Moves between units:
ms: ζ>gf, γ>hz, ρ>jj, ψ>dm, ω>nm, δ>rh
sf: ζ>hz, γ>nf, ρ>hc, ψ>zn, ω>fd, δ>rp
pm: ζ>sm, γ>td, ρ>mf, ψ>lt, ω>ll, δ>bm
ns: ζ>nf, γ>dp, ρ>pg, ψ>jc, ω>cc, δ>mp
rg: ζ>fz, γ>jl, ρ>nf, ψ>sq, ω>ns, δ>rd
nf: ζ>sf, γ>ns, ρ>fd, ψ>rd, ω>pg, δ>gq
tq: ζ>bm, γ>rc, ρ>ql, ψ>td, ω>sj, δ>ll
sz: ζ>zr, γ>ql, ρ>rf, ψ>mf, ω>lt, δ>rl
gb: ζ>tp, γ>bz, ρ>td, ψ>sj, ω>fg, δ>qh
lg: ζ>cc, γ>bm, ρ>zr, ψ>sm, ω>sz, δ>hp
ff: ζ>tr, γ>mj, ρ>zp, ψ>jj, ω>dm, δ>tb
ll: ζ>mf, γ>gj, ρ>tp, ψ>tq, ω>gb, δ>ql
sd: ζ>zg, γ>rh, ρ>tr, ψ>gf, ω>ff, δ>pz
rd: ζ>zn, γ>jc, ρ>gq, ψ>rg, ω>mp, δ>nf
fz: ζ>fq, γ>rg, ρ>sf, ψ>dg, ω>nf, δ>zn
zg: ζ>bz, γ>sd, ρ>rz, ψ>cj, ω>tr, δ>nj
gj: ζ>ll, γ>dl, ρ>gb, ψ>rc, ω>bz, δ>sj
zt: ζ>rc, γ>qb, ρ>fm, ψ>rz, ω>cj, δ>dl
rz: ζ>fg, γ>tr, ρ>dl, ψ>nj, ω>mb, δ>zt
hc: ζ>nm, γ>fd, ρ>fq, ψ>rp, ω>fz, δ>mg
bz: ζ>gb, γ>zg, ρ>fg, ψ>fm, ω>rz, δ>mt
rf: ζ>dp, γ>lt, ρ>lg, ψ>rl, ω>bm, δ>sm
rh: ζ>sd, γ>bs, ρ>ff, ψ>ms, ω>mj, δ>jj
bm: ζ>lg, γ>tq, ρ>sz, ψ>pm, ω>ql, δ>mf
jj: ζ>pz, γ>nm, ρ>tb, ψ>rh, ω>bb, δ>ff
gf: ζ>cj, γ>ms, ρ>pz, ψ>zp, ω>jj, δ>sd
rc: ζ>tq, γ>zt, ρ>sj, ψ>fg, ω>fm, δ>gj
lt: ζ>rf, γ>qh, ρ>bm, ψ>tp, ω>tq, δ>pm
tc: ζ>dm, γ>zn, ρ>bs, ψ>fq, ω>rp, δ>hz
fq: ζ>bb, γ>fz, ρ>hz, ψ>mg, ω>sf, δ>tc
sj: ζ>ql, γ>fm, ρ>qh, ψ>gj, ω>mt, δ>gb
gq: ζ>rp, γ>mp, ρ>dg, ψ>nf, ω>sq, δ>fd
cc: ζ>pg, γ>lg, ρ>jl, ψ>zm, ω>zr, δ>zj
jc: ζ>rd, γ>qm, ρ>mp, ψ>jl, ω>zm, δ>ns
dm: ζ>zp, γ>tc, ρ>rh, ψ>bb, ω>bs, δ>ms
hp: ζ>zj, γ>mf, ρ>qm, ψ>lg, ω>rl, δ>zr
sq: ζ>dg, γ>zj, ρ>rd, ψ>pg, ω>jc, δ>rg
qb: ζ>zt, γ>tb, ρ>cj, ψ>tr, ω>gf, δ>mb
qm: ζ>jc, γ>rl, ρ>zm, ψ>zr, ω>sm, δ>dp
pz: ζ>nj, γ>jj, ρ>qb, ψ>sd, ω>tb, δ>tr
nj: ζ>mt, γ>pz, ρ>zt, ψ>zg, ω>qb, δ>rz
ql: ζ>sz, γ>sj, ρ>lt, ψ>ll, ω>qh, δ>tp
cj: ζ>fm, γ>gf, ρ>nj, ψ>mb, ω>pz, δ>zg
hz: ζ>ms, γ>sf, ρ>nm, ψ>tc, ω>hc, δ>bs
pg: ζ>fd, γ>cc, ρ>rg, ψ>mp, ω>jl, δ>sq
dg: ζ>mg, γ>sq, ρ>zn, ψ>fd, ω>rd, δ>fz
sm: ζ>zm, γ>pm, ρ>hp, ψ>rf, ω>mf, δ>lg
rp: ζ>bs, γ>gq, ρ>mg, ψ>sf, ω>dg, δ>hc
tr: ζ>rz, γ>ff, ρ>mb, ψ>pz, ω>zp, δ>qb
mp: ζ>gq, γ>zm, ρ>sq, ψ>ns, ω>zj, δ>pg
bs: ζ>rh, γ>rp, ρ>mj, ψ>hz, ω>mg, δ>nm
fg: ζ>td, γ>rz, ρ>gj, ψ>mt, ω>dl, δ>rc
zn: ζ>tc, γ>rd, ρ>rp, ψ>fz, ω>gq, δ>sf
zm: ζ>mp, γ>sm, ρ>zj, ψ>dp, ω>hp, δ>cc
qh: ζ>lt, γ>mt, ρ>tq, ψ>gb, ω>rc, δ>td
tp: ζ>rl, γ>gb, ρ>pm, ψ>ql, ω>td, δ>lt
zj: ζ>sq, γ>hp, ρ>jc, ψ>cc, ω>qm, δ>jl
bb: ζ>tb, γ>fq, ρ>ms, ψ>mj, ω>hz, δ>dm
mj: ζ>ff, γ>mg, ρ>dm, ψ>nm, ω>tc, δ>bb
zr: ζ>jl, γ>sz, ρ>dp, ψ>hp, ω>rf, δ>qm
dl: ζ>gj, γ>mb, ρ>bz, ψ>zt, ω>zg, δ>fm
fd: ζ>hc, γ>pg, ρ>fz, ψ>gq, ω>rg, δ>dg
dp: ζ>ns, γ>rf, ρ>cc, ψ>qm, ω>lg, δ>zm
nm: ζ>jj, γ>hc, ρ>bb, ψ>bs, ω>fq, δ>mj
zp: ζ>mb, γ>dm, ρ>sd, ψ>tb, ω>rh, δ>gf
mb: ζ>dl, γ>zp, ρ>zg, ψ>qb, ω>sd, δ>cj
mt: ζ>qh, γ>nj, ρ>rc, ψ>bz, ω>zt, δ>fg
rl: ζ>qm, γ>tp, ρ>sm, ψ>sz, ω>pm, δ>rf
td: ζ>pm, γ>fg, ρ>ll, ψ>qh, ω>gj, δ>tq
tb: ζ>qb, γ>bb, ρ>gf, ψ>ff, ω>ms, δ>zp
mg: ζ>mj, γ>dg, ρ>tc, ψ>hc, ω>zn, δ>fq
jl: ζ>rg, γ>zr, ρ>ns, ψ>zj, ω>dp, δ>jc
fm: ζ>sj, γ>cj, ρ>mt, ψ>dl, ω>nj, δ>bz
mf: ζ>hp, γ>ll, ρ>rl, ψ>bm, ω>tp, δ>sz

The rows follow the links: the fewer symbols apart two units are, the more alike their rows tend to be.

Known rows, each with its unit:
[ 15  10 -14 -15 -11  -6 -10  -6   5 -25   2 -19 -26 -14 -18 -29 -13 -19   9  26  17  -2  -3 -35  26  -6  10   2  11  17  49   5  -2  -5 -12   9 -14  18  -2   3  -1  39 -15 -32 -14  33   6  11 -15   3  -1  32  11  -9 -20  -5 -18 -13   5  38   7 -22 -21 -15  11 -33  13  -9 -38]: ll
[ 13  -1 -12 -13  -4  -4 -27  -2  -7 -27   2 -23 -30 -12 -28 -18 -17  -2  12  33  14   6 -16 -33  12  -3  -9   5   6   9  49  21  -5  -7 -19  18 -12  42   3   1   4  32  -7 -37 -11  21   3  19  -6   9   2  32  -3 -16 -16 -19 -20 -10   3  29   6  -7 -30 -16  21 -26   9  -6 -29]: td
[ -5  13  13  24  -8  -5  -3  31 -20  21   0  -2   6  12 -27  25  -1  -9 -28 -44  -8  15   9  23  -8  -5  -8  17 -10 -15 -45  -7  -2  12  24   4  14  -4 -27 -20  26 -22   6  -7 -15 -24 -10  -2   2   2  -4 -41 -16 -15  -6 -34  30  20  23 -26 -11  16   2  31   1  31  -9   5  22]: nm
[ -4   1   5   9  -2   0   3  23   6 -30  24   0 -17  10 -48  11  20 -24 -19 -18  14 -19   1   1   1   4  42   0  -2 -20   3   2 -13  30  -9  -8  53   5  -9   7  49  21  19 -30   4   5  24   9  -3 -10  12  10 -20   7 -32  -8   8  22  -3  18 -15   4 -19  12   9   1  31 -31  -9]: cj
[-29  23  23  12  -7  20   4  22 -21  11  18  -2  30  -8 -19   1 -18  11 -24 -28  12  10  -4  37  17  -4   1  34  32   0 -21  19 -21  17  22   9  18  14 -21  -9   8 -25   4   1  -8  -9  15 -15  12  16 -21 -37 -15   0 -29 -12  13  22  24  -1  -8  17 -12  23 -10  40 -13  29  16]: ms
[-37   6  20  -2   1  30   8   7 -21   0  21   0  39 -22 -12   2 -16  19 -11 -19  22   0 -10  36  18  -5   6  32  35   1 -17  21 -26  12  15   9  26  30 -15   1   1 -19  12   9   5  -3  16 -23  16  18 -23 -26 -13  15 -32  10   0  14  12   0  -6  23  -2  23  -8  38  -5  30  12]: jj
[ -6  12  13  10  -5  -2   8  26  10 -33  25  -1 -19  17 -39  -1  19 -19 -25 -17   9 -20   3   6   5   3  47  -3   3 -19   8   2  -6  30  -9 -12  47  -3  -9   7  44  21  18 -29   0   6  27  13   1 -14  11  10 -20  11 -34 -10   4  18  -9  18 -13   0 -17  13  10  -3  23 -25  -8]: zg
[  6   0 -11  14   9 -24 -21  -1   9   2  -3  11 -15  22  12  -3   1   8   4  45 -29  14 -18 -15 -31  17 -29 -21 -10  -5  35   4  18 -21 -22  -9 -45 -43  27   9 -29  12 -15   2  -5  -5  -6  17 -11  -8  15  -3   8 -15  29 -21 -13 -20  -1 -12  10 -28 -13 -26   3 -12 -33  -3   4]: zr
[ 29  17  -7 -22 -12  -6  18 -20  31 -13 -11  -8 -14  -7  34 -34  -4 -16  12  17   7 -18  25 -32  37  -4  26  -7   6  15  32 -12  16  -1 -10  -7 -14  -8   3   2  -2  20 -16   3  -7  23   4   8  -7  -8   1  41  19  10  -1  26 -13 -13 -24  37   7 -26   8 -21  -8 -38  20 -11 -26]: pm
[ 18   1  -3  11   5  -7  -9 -30  -5  35  -9  21  17 -21  13   7 -18 -11  -6 -20  19  18 -13 -12   4  28 -16  12  12  13 -18 -19 -18  -7  -9 -19 -22 -28  13 -10 -21 -25 -15  30  -2 -17 -10 -18 -34   6   4 -28  19 -24  30  15  33  14  25 -14  -4 -26 -13 -11 -40  46 -10   5   8]: nf
[ 11  -9   9  -9   8   5 -19   8 -10 -24  -4 -29 -14  12 -12 -13 -12  34   9  33  -3   8 -10  -8   0 -19 -28  -9  -7  -2  32  39   2  -3 -21  20  -2  60  12   0  12   8   4 -17   5  -4  10  25  25   8   3  36 -19   0  -9 -14 -21   3 -25  14   3  29 -16  -8  33 -28  10  15  13]: gj
[ 15 -11  -6 -11   2  -4 -30   3 -10 -25   3 -29 -24  -1 -27 -13 -17  17  14  35   6  12 -18 -23   4 -11 -24  -3  -3   6  37  33  -4  -4 -22  19 -10  60  12  -1  10  22  -1 -28  -2  11   7  21  12  12   6  36 -14 -11 -15 -17 -19   0  -7  22   6  10 -30 -14  32 -27  10   5  -8]: gb

Each walk starts at a row. The symbols on each line, taken left to right, move it on to the next unit.
Answer with the unit's row; about right is enough.
---
[ 14  14 -14 -18 -13  -1  -2 -10  11 -24   1 -16 -22 -17  -5 -33 -12 -21  13  24  14  -6   5 -36  33  -3  22   8  15  15  48  -1   2  -5  -7   4 -12  10  -7   3  -4  37 -16 -27 -13  34   4  11 -13  -1  -1  31  14  -1 -17   2 -20 -15   1  41  10 -24 -14 -18   3 -33  14 -12 -40]
ζ ω ω ζ γ γ
[  9  -4  16 -11   9   4 -12  13  -3 -25  -3 -28  -8  18   0 -20 -11  39   7  33  -6   5  -6  -3  -4 -20 -23  -9  -7  -5  23  38   6   1 -19  20   3  58  12   0  16   4   5  -7   8  -4  16  27  36  10   0  41 -21  11 -12  -9 -25   2 -33  15   4  28 -16  -9  33 -29   9  15  21]
ζ ζ γ ω ρ ρ δ ρ
[ 18  20 -13 -21 -13  -2   6 -15  22 -20  -3 -16 -19 -16   5 -35  -9 -20  12  22  15 -15  12 -34  36  -4  25   2  15  17  45  -8   8  -3  -6  -1 -11   0  -7   4  -3  32 -14 -17 -10  32   6   6 -12  -8  -1  36  17   2 -13  15 -18 -19  -5  41   7 -25  -7 -13  -2 -38  16 -11 -34]
---
[ 38  14   0 -19  -2 -13  17 -24  35  -7 -19  -4 -11   8  42 -31   0  -6   9  21  -2 -11  25 -34  18  -3  14 -18  -4  10  25 -16  18   0 -20 -21 -18 -12  16  -2   1   9 -15  21   0   6   1  10  -3 -10  10  42  18  11  17  31  -8  -4 -40  27   6 -21   8 -27 -12 -31  22 -12  -3]
δ δ δ δ ω ω ω ρ ψ
[ 11   3 -16  -9 -11  -4 -20  -9  -2 -25   4 -21 -27 -16 -24 -23 -16 -13  14  32  16   2 -10 -37  16  -3   4   3  10  12  50  13  -3  -5 -12  14 -12  28  -2   1   0  36 -12 -39 -12  31   7  15 -11   6  -2  29   3 -10 -20 -12 -16 -13   8  36  10 -17 -25 -13  16 -29  10  -8 -32]
δ δ γ δ ω δ ζ ζ
[ 35  14  -2 -18  -5  -9  22 -23  35  -9 -16  -6 -10   0  42 -33  -2 -10   8  17   1 -16  24 -30  30  -3  22 -14  -2  13  31 -17  19  -2 -17 -11 -15 -13  10   2  -2  15 -14  13  -3  16   3  11  -5 -11   6  42  19  12  10  30 -13 -10 -34  33   7 -23  12 -24 -11 -34  23 -12 -11]
---
[-17 -41  -5 -15  10  25   0 -11 -17 -18  12  -2   9 -25 -29  23  11   2  17 -23  28 -13 -17  10   0  -2  13  -2  -2  -3 -23   8 -29  13  -4  11  53  56   7   7  23   0  27 -12  22   1  10 -16   9  10   1  14 -14  16 -18  25   4  21  -1  -3 -15  34  -1  14  11  14  36  -4  -4]
ψ δ ψ δ ζ γ δ ω
[-33 -16  11 -14   7  35   9  -6 -22  -4  20   0  34 -27 -11   8  -5  23   8 -15  29  -8 -18  28  10  -5   7  22  25   6 -20  17 -30  14  13  18  39  46  -4   6   1 -18  20   3  16   0  16 -27  22  17 -15  -5 -12  21 -26  24   0  11   5   0  -9  33   5  17  -3  27  13  23   2]
ζ ω ρ δ ζ γ γ
[-34  -7  14  -8   4  31   9  -1 -22  -1  20  -1  37 -25 -11   9 -14  20   1 -16  23  -4 -12  33  14  -5   7  27  29   5 -16  21 -30  11  14  13  33  42  -9   1  -2 -19  17   8  13  -1  17 -25  17  18 -24 -15 -11  20 -30  21  -2  14  10   2 -10  31   1  18  -6  32   8  28   6]
---
[-10  33  29   4  -1   5  21  35  22 -30  19  -8   2  32   1 -26  10  19 -27   9 -12 -17  22  23   9 -16  30   0  12 -19  23  22  11  24  -4  -8  28   8  -9   5  29   5  14  -9   1   0  30  17  31 -12  -5  15 -22  29 -35  -7 -21  -1 -34  26  -1  13  -7   9  14 -21   7   1  14]
δ ρ ρ ζ γ γ ρ ζ
[ 14 -12   0 -11   8   0 -23   5 -12 -28  -3 -29 -17   4 -19 -13 -15  28  15  37   0  13 -17 -18  -1 -11 -30  -2  -4   1  35  34  -1  -7 -25  23  -7  63  12  -2  13  15   0 -23   1   5   9  28  19  13   4  37 -19  -6 -11 -20 -19   4 -15  17   5  19 -27 -15  31 -22  13   7   4]
γ γ δ ρ ζ
[  5   5  22 -10   8   7  -1  16   4 -27   1 -23  -6  21   6 -22  -7  40   3  29 -10  -1   6   9  -1 -20 -13  -8  -2  -7  23  35  11   4 -16  13   8  47  10   3  17  -3  10  -5   4  -3  21  22  41   7  -2  39 -21  20 -16  -9 -27   0 -39  15   0  33  -7  -4  28 -27   9  13  26]
---
[-11  34  29   6  -3   8  19  36  20 -33  23  -7  -6  30  -6 -22  14   7 -27   6  -6 -17  20  17   9  -9  40  -2  11 -18  20  18   7  28  -5 -10  35  -4 -13   9  35  13  15 -13   0   6  31  16  19 -13  -3  16 -23  28 -42  -7 -14   4 -27  26  -8   7  -8  12  11 -14  10  -5   9]
δ ψ γ ρ ζ ψ γ γ
[-29 -26   6 -14   8  32   8 -11 -22  -8  16   0  27 -29 -19  16   0  18  14 -20  29 -12 -17  23   6  -6   9  14  14   4 -23  18 -31  10   7  13  46  53  -1   8   6 -13  23   0  25   1  10 -23  16  16  -8   1 -14  19 -23  32  -4  16   1   3 -10  36   3  15   2  21  25  15   0]
γ ζ ψ ζ ρ ρ γ
[-11 -37  -3 -12  10  19  -1  -9 -11 -22  12  -4  -1 -18 -40  27  17  -5  12 -24  25 -15 -15   3  -3   1  17   1  -7  -5 -18   5 -26  18  -4   7  57  50   5  11  33   5  28 -18  20   2  11 -12   6   7   8  18 -15  11 -18  18   9  23  -4   0 -14  27  -1  13   9   9  39 -13  -8]
---
[-23 -38   3 -19  11  29   2 -12 -19 -12  13  -4  19 -30 -23  21   7  10  16 -20  29 -15 -17  18   3  -2  11   9   7   1 -21  14 -29  10   3  11  47  56   4   7  14  -3  25  -5  24   2  13 -21  13  15  -3   8 -13  18 -21  32  -1  18  -3  -2 -11  34   3  11   5  18  34   5   0]
ζ ω ω ζ γ γ
[-15  24  22  21  -8   2  -4  29 -22  15  13  -2  17   4 -23  11 -15   1 -32 -34   0  18   3  30   4   0  -3  28  15  -8 -31   8 -13  16  19   6  11   5 -28 -19  23 -24   5  -3 -14 -17   5  -5   6  10 -12 -42 -18  -9 -20 -32  25  22  25 -12 -10  13  -9  31  -7  39 -14  17  24]
γ δ ρ ζ δ ρ ζ δ
[ -4 -14  -1   3  -1   2  -1  14   1 -30  22   1 -20   3 -52  15  22 -21 -12 -21  18 -15 -10  -3   1   5  35  -5  -9 -16  -6  -1 -15  25 -10  -5  56  17  -3  10  48  19  24 -30  11   3  21   4  -6 -10  15  13 -18   8 -28  -4  12  26  -3  10 -13   9 -17  12  14   0  37 -30 -10]
---
[ 14  -8  -9 -10  -2  -4 -30  -1 -11 -27  -1 -27 -26  -9 -28 -17 -17   8  16  37   9  10 -18 -32   8  -3 -18  -2   0   7  43  27  -5 -10 -18  19 -13  49   8   2   8  28  -2 -35  -4  16   6  22   2   9   6  32 -10 -12 -10 -21 -16  -4   1  23   6   4 -27 -14  27 -27   8   0 -16]
ψ δ γ δ ω δ
[-11  30  27  -2   2  10  20  32  18 -31  16 -12  -1  31   8 -25   4  29 -19  18 -11 -16  19  20   9 -22  22  -4   8 -15  23  29  11  19  -4  -1  22  13  -7   7  28   4  12  -3   1   1  30  18  34  -8  -8  23 -23  31 -32  -6 -22   0 -36  25  -2  17  -4   3  17 -23   6  12  21]
ψ ψ ρ ρ ψ ω
[ -5  31  24   9  -6  -2  18  36  14 -33  27  -4 -10  27 -19 -14  15  -2 -31  -2  -2 -18  16  11  10  -7  44  -3  10 -20  18  11   3  31  -5 -12  38 -11 -16   9  37  14  18 -18  -2   6  35  13  10 -17   2   9 -21  19 -39 -11  -7   7 -17  26  -8   0 -13  12  10 -14  11 -11   3]
---
[ -2  19  29  -5   3   8  14  30  12 -27  12 -18   4  29  12 -29   2  37 -13  22 -13 -13  15  21   6 -22   6  -8   3 -11  20  29  12  13  -7   2  15  25  -1   6  23   1  10   2   6  -1  24  20  41  -4  -7  28 -23  25 -27  -2 -26   4 -44  23   0  26  -2   3  21 -29   8  14  25]
ζ ψ γ γ ω γ δ ζ
[ -8 -32  -4  -7   8  13  -2  -4 -12 -24  13  -4  -9 -13 -44  26  21 -16   7 -26  23 -14 -16  -1  -2   2  22  -4 -10  -9 -17   2 -23  21  -8   3  58  38   3   7  39   8  29 -25  19   1  13  -5   0   1  15  16 -17   8 -20  13   9  24   2   5 -14  25  -8  10  13   7  42 -22 -10]
ψ ρ ρ ψ δ ψ ψ
[ -6 -23   0  -3   3   4   0   4  -6 -25  19  -3 -16  -6 -49  22  22 -22  -3 -24  21 -14 -10  -4  -6   1  31  -6  -9 -12 -10   2 -23  24 -10  -3  57  31   1   8  44  15  27 -26  16   2  13   0  -3  -4  15  14 -18   7 -22   4  13  26  -1   4 -16  17  -9  14  14   4  41 -29 -11]
